In the rows, 128 means zero.
Each row of numbers stands for one node and depends on some of the facts below. Use the named rows to name the rest.

How the nodes are related:
φ: is of sort; ω: refers to
Q341 -φ-> pofak; Q137 -φ-> bratim; Q138 -φ-> pofak; Q538 -φ-> pofak
Q339 -φ-> pofak; Q618 -φ-> vivek; Q55 -φ-> bratim; Q526 -φ-> gistes
Q135 -φ-> bratim; Q239 -φ-> vivek; Q672 -φ-> bratim; Q703 -φ-> leklur
Q658 -φ-> tenul; Q515 -φ-> bratim; Q738 -φ-> bratim; Q571 -φ-> bratim
Q382 -φ-> leklur; Q395 -φ-> vivek; Q597 -φ-> leklur; Q756 -φ-> bratim
Q821 -φ-> pofak; Q684 -φ-> bratim; Q992 -φ-> leklur; Q584 -φ-> leklur
Q438 -φ-> leklur; Q560 -φ-> bratim; Q768 -φ-> pofak; Q429 -φ-> leklur
Q354 -φ-> gistes; Q52 -φ-> bratim; Q51 -φ-> bratim; Q835 -φ-> gistes
Q256 -φ-> leklur; Q801 -φ-> bratim; Q321 -φ-> gistes; Q130 -φ-> bratim
Q171 -φ-> bratim; Q38 -φ-> bratim; Q427 -φ-> gistes; Q210 -φ-> bratim
Q907 -φ-> gistes; Q921 -φ-> gistes; Q243 -φ-> leklur; Q950 -φ-> bratim
Q617 -φ-> leklur; Q376 -φ-> pofak; Q16 -φ-> bratim; Q813 -φ-> vivek
Q106 -φ-> bratim; Q287 -φ-> leklur; Q918 -φ-> gistes; Q64 -φ-> gistes
Q189 -φ-> bratim; Q581 -φ-> gistes; Q132 -φ-> bratim; Q886 -φ-> bratim
Q798 -φ-> pofak; Q635 -φ-> leklur; Q740 -φ-> bratim; Q430 -φ-> vivek
Q231 -φ-> mizo; Q92 -φ-> leklur; Q352 -φ-> vivek; Q6 -φ-> tenul
Q679 -φ-> bratim; Q275 -φ-> gistes; Q405 -φ-> bratim; Q854 -φ-> tenul
Q519 -φ-> bratim; Q724 -φ-> bratim; Q54 -φ-> bratim; Q177 -φ-> gistes
Q348 -φ-> bratim; Q546 -φ-> bratim; Q965 -φ-> bratim; Q979 -φ-> bratim
Q873 -φ-> gistes; Q56 -φ-> bratim; Q431 -φ-> gistes; Q20 -φ-> bratim
Q252 -φ-> bratim; Q417 -φ-> pofak; Q426 -φ-> pofak; Q531 -φ-> bratim
Q573 -φ-> bratim; Q294 -φ-> bratim; Q922 -φ-> tenul; Q87 -φ-> bratim
Q500 -φ-> leklur; Q961 -φ-> vivek; Q434 -φ-> leklur; Q771 -φ-> leklur
Q424 -φ-> leklur; Q660 -φ-> pofak; Q99 -φ-> bratim; Q276 -φ-> bratim
Q790 -φ-> leklur; Q501 -φ-> leklur; Q118 -φ-> bratim; Q259 -φ-> bratim
Q267 -φ-> bratim; Q186 -φ-> mizo; Q254 -φ-> bratim; Q473 -φ-> bratim
Q90 -φ-> gistes; Q845 -φ-> tenul; Q602 -φ-> leklur; Q558 -φ-> gistes
Q135 -ω-> Q427; Q135 -ω-> Q252; Q135 -ω-> Q405; Q135 -ω-> Q339
Q135 -ω-> Q660; Q658 -ω-> Q617; Q658 -ω-> Q571; Q658 -ω-> Q395
Q658 -ω-> Q886; Q597 -ω-> Q55; Q597 -ω-> Q352; Q597 -ω-> Q581
Q597 -ω-> Q341; Q821 -ω-> Q738; Q821 -ω-> Q571; Q821 -ω-> Q526
Q821 -ω-> Q573; Q821 -ω-> Q907; Q684 -ω-> Q854; Q684 -ω-> Q354
Q684 -ω-> Q950; Q684 -ω-> Q427; Q684 -ω-> Q560; Q684 -ω-> Q434
Q584 -ω-> Q64; Q584 -ω-> Q186; Q584 -ω-> Q256; Q584 -ω-> Q873
Q584 -ω-> Q515; Q584 -ω-> Q132; Q768 -ω-> Q703; Q768 -ω-> Q438
Q768 -ω-> Q724; Q768 -ω-> Q965; Q768 -ω-> Q573; Q429 -ω-> Q618
Q429 -ω-> Q873; Q429 -ω-> Q571; Q429 -ω-> Q132; Q51 -ω-> Q239
Q51 -ω-> Q679; Q51 -ω-> Q243; Q51 -ω-> Q99; Q835 -ω-> Q581
Q835 -ω-> Q275; Q813 -ω-> Q186; Q813 -ω-> Q501; Q813 -ω-> Q16
Q813 -ω-> Q602; Q813 -ω-> Q118; Q813 -ω-> Q531; Q287 -ω-> Q473
Q287 -ω-> Q500; Q189 -ω-> Q138; Q189 -ω-> Q395; Q740 -ω-> Q961
Q740 -ω-> Q171; Q740 -ω-> Q531; Q740 -ω-> Q276; Q430 -ω-> Q186
Q430 -ω-> Q618; Q430 -ω-> Q979; Q430 -ω-> Q6; Q231 -ω-> Q738
Q231 -ω-> Q845; Q177 -ω-> Q438; Q177 -ω-> Q992; Q177 -ω-> Q106
Q177 -ω-> Q519; Q348 -ω-> Q321; Q348 -ω-> Q137; Q348 -ω-> Q87
Q348 -ω-> Q405; Q348 -ω-> Q558; Q348 -ω-> Q921; Q348 -ω-> Q130
Q56 -ω-> Q52; Q56 -ω-> Q130; Q431 -ω-> Q352; Q431 -ω-> Q724
Q431 -ω-> Q756; Q20 -ω-> Q210; Q20 -ω-> Q87; Q417 -ω-> Q560
Q417 -ω-> Q581; Q922 -ω-> Q239; Q922 -ω-> Q617; Q922 -ω-> Q186
Q922 -ω-> Q635; Q922 -ω-> Q106; Q771 -ω-> Q992; Q771 -ω-> Q531
Q771 -ω-> Q376; Q424 -ω-> Q55; Q424 -ω-> Q252; Q424 -ω-> Q254
Q424 -ω-> Q921; Q424 -ω-> Q99; Q424 -ω-> Q38; Q790 -ω-> Q321
Q790 -ω-> Q92; Q790 -ω-> Q426; Q790 -ω-> Q798; Q259 -ω-> Q294
Q259 -ω-> Q515; Q90 -ω-> Q267; Q90 -ω-> Q382; Q90 -ω-> Q546
Q90 -ω-> Q276; Q90 -ω-> Q672

Some rows with their names:
Q515: [104 150 163 154 159 128 167 146 129 128 115 184 169 171 131 133 106  97
  90 114  74 100 169 128 139 129 133  91 102]
Q965: [132 183 148 138 131 130 141 141 118 116 119 165 173 150 139 117 125  88
 108 138 119 122 127 156  84 120  88  86 176]
Q531: [127 144 139 102 137 146 162 140 132 129 124 151 178 164  99 158 108 119
  96  98  84  53 139 159 124 119 103  75 151]
Q348: [118 197 148 182 173 156  84 101 156 117 100  93 157 148 111 113 138 154
 178  83 161 169 139 129 110 146 117  48 107]
Q801: [127 171 145 150 150 149 136 110 155 122 117 142 154 155 107 134 128 115
 123 115 111 137 149 147 123 124 109  78 138]
Q979: [111 152 154 148 161 125 166 138 127 126 115 172 179 173 126 125 106 104
  91 101  89  99 159 129 124 122 124  99 106]
Q558: [137 123 128 152 127 149  83 167 138  93 144 107  97  76 130 145 116 177
 164 139 145 120 104 127 170 140 135 147 113]
Q918: [148 109 109 132 110 151 119 124 134 119 139 140 101 100 138 133 129 141
 139 128 127 140  96 126 141 142 143 164 120]
Q275: [138 119 123 131 113 141 109 137 113 135 172 157  76 111 146 161 116 130
 157 157 132 140 115 121 130 158 127 180 146]
Q431: [144 133 114 117 103 150 102 110  98 132 138 146  96 110 181 113 141 119
 179 124 164 173  78 135  70 165 133 165 133]
Q427: [133 118 129 152 129 136 100 140 138 128 181 133  68 103 130 170 112 147
 157 157 125 131 130 114 161 151 131 183 136]
Q597: [115  82 125 138 103 145  78  94  89 158 144  89  74 109 186 152 160 142
 181 116 161 182 107 115  63 139 140 170 128]
Q256: [102  35 129 139 101 128 139 142  87 132 126 135 110 113 192 142 133 132
  97 120  95 120 125  96 131 106 168 179  81]
Q500: [122  52 121 150  86 148 114 120 134 116 134 106  84  92 156 161 156 141
 110 147 106 147 115 115 149  92 146 161 141]
Q821: [130 106  93  95  76 104 114  88 136 125 127 113 139 102 139  26 167  73
 132 129 178 197 115 109 117 149 192 156 124]
Q658: [156  83  81  59 112  80 148  91 139 164 102  78  87 107 133  25 124 134
 122 164 178 196  73 125 139 127 180 209  57]
Q845: [157  73 101  63  86  87 146 147 144 145 114  97  79  76 144  45 112 123
 116 223 150 180  81 144 172 123 157 193 117]

Name these rows:
No name comes twice in this set of rows, the named rows included.
[124  46 112  96  77 132 126 155  81 126 135 106 110 104 175 165 138 141
 107 124 121  85  91 130  97  98 129 169 154] : Q992
[118  56 111 125 109 112 121 138  85 118 138 103 116 121 167 152 136 143
  91 116 130 102 109  98 107  84 142 194 110] : Q635
[117 199 146 178 178 149 101  83 151 138 126 114 135 165 107 137 130 139
 174  90 149 166 158 123 100 149 118  84 117] : Q135
[114 175 162 169 161 136 134 114 151 151 154 153 121 167 104 171 116 111
 141 148 102 142 181 125 131 142 102  98 157] : Q950
[114 159 153 161 163 146 156 102 133 142  99 173 167 176 135 105 128 100
 124  79  98 149 159 124 109 142 147  80  81] : Q259
[131 175 150 144 131 131 148 145 124 110 116 170 176 149 135 112 122  79
  87 152 112 124 130 154  97 105  91  94 173] : Q573
[112  90 116 152 125 139  68  96 101 134 139  58  86 111 167 151 157 171
 173  97 177 170 111 102  80 124 145 173 101] : Q424
[126 172 142 119 139 130 148 140 112 121 116 152 180 166 121 130 114 105
 106 110 117  89 130 153  87 116  89  93 160] : Q519
[112 189 160 156 161 116 112 147 126 133 154 130 147 154 110 160 103 121
 139 142 132 112 162 136 109 136  81 101 166] : Q55
[135 147 132 108 132 159 160 118 147 126 115 141 164 164  90 155 121 122
 103  98  83  71 138 166 126 119 107  63 157] : Q171
[113  62 131 158 102 135  99 117 119 152 173 102  54 108 159 194 152 138
 149 157 113 153 144 107 132 121 139 182 139] : Q434
[115 191 158 168 172 122 110 145 143 122 150 122 146 155  99 162  99 130
 132 136 126 106 173 130 127 128  87  95 158] : Q252
[116  70 128 159 108 167  64 117 128 105 107  65  88  74 173 129 166 179
 174 102 159 176  96 115 128 122 157 128  96] : Q790
[124 173 138 132 150 122 151 148 116 122 122 153 184 170 113 131 103 108
  85 111 118  75 141 142  95 108  97 106 146] : Q106

Now the same nodes, written a new way:
Some nodes and their rows:
Q171: [ 93 129 109 176 100 121 138 104  77 156 133  73  82 183 177 113 150  92
 138 160  74 109 145 132 143 105]
Q294: [ 97 140 108 180 100 135 130 111  81 139 122  76  73 176 171 115 141  91
 133 146  72  95 133 145 143 106]
Q501: [101 124 145 145 135 102 114 130 122 134 125  86  72 194 204  78 154 111
 163 139  92 134 118 123 112  91]
Q267: [ 96 129 108 173 102 120 135 106  77 163 138  74  85 180 176 111 148  91
 140 156  73 112 150 136 144 105]
Q873: [124 132 146 155 125 146 104  87 119 139 147  69  99 180 177  83 161 115
 152 126 132 107 118 128 141 101]
Q254: [110 139 111 183 102 124 132 117  80 157 121  73  80 158 161 115 142  89
 162 160  73  89 143 148 142 104]
Q118: [ 96 136 110 181  99 126 137 104  81 142 126  75  75 183 175 114 147  91
 134 160  73  97 136 135 141 105]
Q602: [101 125 146 146 136 103 116 130 123 135 124  85  72 193 204  79 155 112
 163 141  94 133 118 123 111  92]
Q87: [108 142 109 181 103 124 133 104  81 169 124  82  80 159 161 116 137  91
 159 144  72  91 150 146 143  96]
Q431: [112 119 146 161 113 145 105  89 106 168 146  66 110 171 183  76 174 106
 168 123 133 106 119 137 134 107]
Q99: [117 138 109 185 103 125 135 117  79 151 122  74  80 162 162 113 142  89
 160 166  73  89 141 146 143 101]
Q801: [ 96 135 107 179 102 127 128 116  80 161 127  77  81 169 168 113 145  91
 142 149  74  98 141 149 144 106]
Q252: [111 140 113 182 102 127 132 118  81 157 125  71  79 157 162 113 140  90
 160 161  71  92 148 147 143 103]
Q92: [109 132 144 145 138 100 110 132 122 163 124  90  77 185 195  87 143 115
 173 120  85 123 128 127 114  77]
Q430: [ 94 109 146 140 138 105 107  96 125 126 109  79 114 158 201  89 172 125
 159 111 131 124 118 125 133 106]
Q20: [ 96 134 110 177 101 116 108 110  80 172 119  83  85 156 164 114 144  90
 153 139  73  94 144 151 144  98]
Q922: [121 104 140 153 137 109  91 113 126 141 126  92  71 172 206  65 183  98
 145 139 125 134 128 137 116  74]

Name these rows:
No name comes twice in this set of rows, the named rows included.
[107 136 101 186 108 132 133 119  79 147 125  81  82 178 166 110 144  91
 136 161  73  94 130 161 148 108] : Q886
[104 140 101 187 107 138 145 121  78 156 129  83  80 182 170 112 143  91
 140 147  73  95 136 167 145 108] : Q738
[110 141 112 181 103 125 130 111  82 166 124  76  78 156 163 116 136  91
 161 152  72  91 152 145 144  99] : Q405
[ 96 119 147 151 133 102 104 148 121 151 119  84  77 182 201  75 163 108
 172 132  97 119 117 131 108 101] : Q597
[108 124 142 156 136 102 132 135 119 144 126  87  76 195 205  79 156 110
 169 144  97 131 119 123 112  93] : Q992
[104 131 144 149 138 112 110 135 125 130 122  88  71 194 202  81 148 116
 158 130  87 124 116 125 113  92] : Q256
[117 115 142 146 141 115 136  99 121 128 120  81 118 161 194  91 165 130
 167 115 130 123 126 130 143 105] : Q395
[100 116 145 137 137  99 113 133 114 152 138  86  80 195 206  74 157 119
 167 138  90 145 128 122 117  95] : Q382
[ 93 110 145 145 131  96 104 135 117 151 122  88  80 194 207  72 167 105
 166 137 100 135 116 125 109  95] : Q771
[ 97 128 104 180 107 128 110 123  78 155 123  84  89 171 165 107 154  90
 135 155  74  95 129 165 147 109] : Q189
[112 135 107 184 104 125 129 116  80 150 121  76  82 166 162 112 144  90
 153 167  74  91 136 146 145 104] : Q679
[128 134 148 157 118 146 120  89 114 153 149  55 101 164 174  85 161 115
 171 132 131 105 130 127 136 104] : Q581
[ 90 131 117 173  99 126 103 134  79 155 124  66  81 153 166 110 153  90
 146 150  73  95 141 151 139 109] : Q684
[132 131 148 149 124 146  99  88 115 154 149  57 104 156 168  83 160 116
 172 130 131 104 135 125 139 102] : Q427
[ 99 137 107 178 104 131 134 115  79 159 132  76  80 171 169 113 142  92
 140 146  72 100 145 149 145 106] : Q473

